Below are the code and all the weights of a small trained network. Each question names an input and a target symbol and asks about switching units off, where a switched-off unit gives its printed mean instead of its output.

import numpy as np


def w(rows, s, z=0):
    codes = np.array(rows[::2]) - 128.0
    scale = np.full(codes.shape[1], s)
    scale[-1] = z or s
    return codes * scale


def f(y):
    return np.maximum(y, 0)


def softmax(a):
    e = np.exp(a - a.max(-1, keepdims=True))
    return e / e.sum(-1, keepdims=True)


def log_softmax(a):
    a = a - a.max(-1, keepdims=True)
    return a - np.log(np.exp(a).sum(-1, keepdims=True))


def net(x, mask):
    ids = ['ΓΦΩαβζηπ'.index(c) for c in x.split()]
    T = len(ids)
    res = E[ids] + P[:T]
    u = 0
    for l in range(3):
        r = res
        for j in range(2):
            rows = slice(3 * j, 3 * j + 3)
            q, k, v = (r @ M[l][rows].T for M in (Q, K, V))
            z = softmax(np.where(np.tri(T) > 0, q @ k.T / 3**0.5, -1e9)) @ v
            o = O[l][rows]
            res = res + np.where(mask[u + j], z, o[:, -1]) @ o[:, :-1]
        u += 2
        y = f(res @ A[l][:, :-1].T + A[l][:, -1])
        res = res + np.where(mask[u : u + 4], y, B[l][:, -1]) @ B[l][:, :-1]
        u += 4
    return log_softmax(res[-1] @ U[:, :-1].T + U[:, -1])


Q, K, V, O, A, B = {}, {}, {}, {}, {}, {}
E = w([
[157,119,144,144,101,95],'Γ',
[119,120,135,147,101,67],'Φ',
[96,91,139,149,140,65],'Ω',
[124,68,156,163,172,75],'α',
[197,119,160,170,104,120],'β',
[142,145,20,104,136,103],'ζ',
[190,122,10,136,157,158],'η',
[96,15,127,149,245,235],'π',
],0.013)
P = w([
[140,150,167,90,129,156],'0',
[103,142,117,140,160,76],'1',
[132,98,114,114,108,109],'2',
[98,160,134,173,166,94],'3',
[150,82,115,127,110,120],'4',
[111,168,139,179,185,110],'5',
[153,65,110,139,115,127],'6',
[111,175,151,188,200,135],'7',
[150,48,105,151,119,135],'8',
[96,180,156,183,225,137],'9',
[146,27,85,163,129,138],'10',
[96,186,156,147,254,140],'11',
[140,78,106,125,117,109],'12',
],0.018)
Q[0] = w([
[136,134,96,191,177,198],'0.h1',
[95,131,145,148,156,89],'0.h1',
[136,51,63,41,109,169],'0.h1',
[185,103,125,213,157,91],'0.h2',
[63,29,49,109,5,204],'0.h2',
[130,179,80,199,191,157],'0.h2',
],0.011)
K[0] = w([
[134,109,111,192,122,80],'0.h1',
[160,124,85,169,120,198],'0.h1',
[108,210,167,65,134,144],'0.h1',
[142,178,83,143,208,161],'0.h2',
[140,2,120,90,75,113],'0.h2',
[107,152,155,182,219,151],'0.h2',
],0.012)
V[0] = w([
[128,87,101,160,174,244],'0.h1',
[153,131,160,198,107,110],'0.h1',
[138,176,205,52,148,106],'0.h1',
[213,186,87,64,82,101],'0.h2',
[91,254,138,99,101,150],'0.h2',
[126,201,240,185,60,79],'0.h2',
],0.0082)
O[0] = w([
[208,77,64,192,179,197,171],'0.h1',
[207,93,158,54,171,60,140],'0.h1',
[94,120,174,33,203,192,74],'0.h1',
[195,182,116,122,178,134,77],'0.h2',
[61,180,25,97,132,141,38],'0.h2',
[147,111,68,1,233,136,2],'0.h2',
],0.0085,0.0088)
A[0] = w([
[92,194,165,153,133,197,40],'0.n1',
[2,196,146,53,89,161,54],'0.n2',
[188,191,160,156,115,109,249],'0.n3',
[208,180,127,82,129,177,53],'0.n4',
],0.011,0.002)
B[0] = w([
[147,74,54,212,132,91,143],'0.n1',
[136,2,29,40,134,120,133],'0.n2',
[56,57,103,172,173,100,255],'0.n3',
[80,253,75,137,44,234,141],'0.n4',
],0.0097,0.0098)
Q[1] = w([
[126,111,111,76,108,86],'1.h1',
[112,174,103,122,245,145],'1.h1',
[14,168,106,136,233,138],'1.h1',
[164,139,61,88,91,167],'1.h2',
[123,205,158,149,114,108],'1.h2',
[116,99,76,103,124,114],'1.h2',
],0.013)
K[1] = w([
[152,187,123,96,168,140],'1.h1',
[254,111,117,145,71,58],'1.h1',
[168,134,157,176,100,52],'1.h1',
[91,140,98,114,166,128],'1.h2',
[137,86,115,131,98,182],'1.h2',
[73,119,141,124,167,104],'1.h2',
],0.015)
V[1] = w([
[58,30,123,2,110,147],'1.h1',
[153,91,33,126,103,41],'1.h1',
[143,199,74,137,52,162],'1.h1',
[130,165,130,107,94,208],'1.h2',
[97,137,120,100,207,86],'1.h2',
[101,111,180,115,194,172],'1.h2',
],0.008)
O[1] = w([
[113,115,88,80,74,33,45],'1.h1',
[228,93,67,150,254,8,151],'1.h1',
[15,48,97,125,208,181,160],'1.h1',
[131,57,109,159,155,55,2],'1.h2',
[112,141,148,199,105,122,11],'1.h2',
[118,132,173,192,159,130,103],'1.h2',
],0.0083,0.0094)
A[1] = w([
[132,87,143,162,82,144,189],'1.n1',
[254,138,191,37,95,67,136],'1.n2',
[173,228,141,116,211,109,146],'1.n3',
[136,66,240,156,169,129,251],'1.n4',
],0.0092,0.0022)
B[1] = w([
[127,224,98,28,187,131,208],'1.n1',
[133,93,157,120,138,252,190],'1.n2',
[23,63,145,121,153,88,176],'1.n3',
[143,148,72,134,131,119,250],'1.n4',
],0.011,0.018)
Q[2] = w([
[154,127,147,13,109,110],'2.h1',
[93,53,175,109,85,92],'2.h1',
[88,89,1,90,124,184],'2.h1',
[144,133,63,75,120,81],'2.h2',
[113,155,115,94,237,102],'2.h2',
[40,155,188,93,170,70],'2.h2',
],0.0086)
K[2] = w([
[126,1,71,167,113,86],'2.h1',
[119,91,183,73,112,64],'2.h1',
[5,49,49,83,124,219],'2.h1',
[185,139,102,88,160,111],'2.h2',
[153,134,177,158,170,89],'2.h2',
[71,92,217,121,192,104],'2.h2',
],0.0078)
V[2] = w([
[115,66,177,174,61,196],'2.h1',
[148,171,90,2,182,153],'2.h1',
[106,133,184,21,133,196],'2.h1',
[172,185,216,179,173,156],'2.h2',
[116,132,158,179,73,47],'2.h2',
[143,129,113,85,192,115],'2.h2',
],0.0067)
O[2] = w([
[134,98,124,152,101,132,181],'2.h1',
[133,183,3,65,165,79,246],'2.h1',
[163,103,130,50,115,126,214],'2.h1',
[35,120,185,211,49,131,140],'2.h2',
[89,41,166,129,70,119,49],'2.h2',
[210,227,76,10,134,151,166],'2.h2',
],0.0047,0.011)
A[2] = w([
[74,138,158,14,80,254,82],'2.n1',
[82,108,127,195,183,212,117],'2.n2',
[136,109,29,129,202,89,85],'2.n3',
[148,188,105,51,172,200,2],'2.n4',
],0.0063)
B[2] = w([
[139,119,75,197,60,137,211],'2.n1',
[175,109,157,10,128,61,236],'2.n2',
[90,122,255,177,77,123,248],'2.n3',
[132,111,164,185,96,103,220],'2.n4',
],0.009,0.017)
U = w([
[87,128,77,137,137,195,99],'Γ',
[193,108,68,136,168,170,18],'Φ',
[169,163,186,79,106,143,44],'Ω',
[125,164,238,126,81,206,1],'α',
[117,128,169,53,207,253,238],'β',
[86,187,159,55,113,120,114],'ζ',
[146,103,125,222,147,123,97],'η',
[179,231,82,125,181,167,229],'π',
],0.005,0.0034)

Each question gives the input, a string of symbols that net reads in full, and the target symbol t.
The units are the heads (3 rows each of Q, K, V and O) and the neurons (one row each of A and B). Each row of codes is followed by its name. A weight is (code - 128) times the scale printed after its matrix; where a second scale follows, it is the last column's (O, A, B and U).
mask holds one flag per unit, layer by layer, with each layer's heads first. A switched-off unit (its flag False) gives its mean, the last column of its rows in O or B, instead of its output. The means were averaged over made-up inputs and are rounded, as every weight is.
A unit's drop is (log p(t) with every unit on - log p(t) with that unit switched off) / (log p(t) with every unit on - log p(t) with every unit switched off).
The circuit of an input: a set's keep is (log p(t) with only the set's units on - log p(t) with every unit switched off) / (log p(t) with every unit on - log p(t) with every unit switched off). Starting from the 12 units with the biggest drops (on a tie, the unit counted first), units are removed one at a time, each time the one whose removal leaves the highest keep (on an exact tie, the one counted first), for as long as the keep stays at least 0.8.
circuit, biggest first: the units of the circuit, biggest drop first
unit that matters most: the unit with the biggest drop
k most important neurons: the k neurons with the biggest drops, biggest first
top k neurons in layer l: the k neurons of layer l with the biggest drops, biggest first
input β Γ β η Ω π η ζ η Γ, target η: circuit, biggest first : (0.h1 0.n3)
input η Ω η π Φ Ω Ω π β, target β: circuit, biggest first : (0.n4 1.h1 0.h2 0.h1)
input η π η ζ β β Γ η η Φ, target η: circuit, biggest first : (0.h1 0.n3)
input π η η η η η ζ α, target η: circuit, biggest first : (1.h1 1.n1 0.h2)
input Ω η η ζ β β η η β η η η η, target Φ: unit that matters most : 0.n2
input η ζ η η β α Φ, target β: circuit, biggest first : (0.n4 1.h1 0.h2)
input β η η η β β Ω η ζ Γ Φ, target Γ: 4 most important neurons : (0.n4 2.n1 1.n1 2.n3)
input Φ β π η β π β β β Γ ζ, target Ω: 4 most important neurons : (0.n2 2.n3 0.n4 2.n4)
input Ω α Ω η η α π η Γ Ω, target η: circuit, biggest first : (1.h1 1.n1)
input η π β β η η Ω, target β: circuit, biggest first : (0.n4 0.h2 1.h1 0.h1)
input η β π π ζ η Ω α Ω η ζ, target β: 3 most important neurons : (0.n4 0.n3 0.n1)
input π η Ω Φ β β π Ω Ω, target π: top 3 neurons in layer 1 : (1.n1 1.n4 1.n3)
input η η Ω, target β: circuit, biggest first : (1.h1 0.n4 0.h2)
input η β Ω π Φ, target β: top neuron in layer 0 : (0.n4)
input ζ η π η η α Γ η, target η: circuit, biggest first : (1.h1 1.n1)
input Φ η β π β, target Ω: 4 most important neurons : (0.n2 2.n3 0.n4 0.n3)
input Γ η β α Γ Ω ζ β ζ ζ Φ π η, target ζ: 3 most important neurons : (0.n4 0.n2 1.n2)
input Γ η η β η α Ω η π η ζ π Ω, target ζ: 3 most important neurons : (0.n4 0.n2 1.n2)
input η Ω Γ π η Φ Ω η Γ β, target η: 3 most important neurons : (1.n1 1.n2 0.n3)
input α η Γ π η β Γ π π α Ω, target α: circuit, biggest first : (1.h1)
input β Γ Ω, target Γ: top 3 neurons in layer 2 : (2.n1 2.n3 2.n2)
input β Γ Ω Γ Ω ζ ζ Φ Ω η ζ β, target η: 3 most important neurons : (1.n1 2.n2 1.n2)
input η η π Φ η, target β: 4 most important neurons : (0.n4 0.n1 2.n1 2.n2)
input η Γ β β α Φ β ζ π Φ η η Γ, target β: circuit, biggest first : (0.n4 1.h1 0.h2 0.h1)
input α η η η Ω η Φ η Γ, target α: 2 most important neurons : (1.n2 1.n4)
input Γ α α, target ζ: 2 most important neurons : (0.n3 0.n4)
input Γ β Γ η η η Ω η η η β, target ζ: unit that matters most : 0.h2
input η η η β η η π Φ, target π: circuit, biggest first : (0.h2 1.h1 2.n3)
input β η η π η η Γ η η β η, target Γ: 3 most important neurons : (0.n4 2.n1 1.n1)
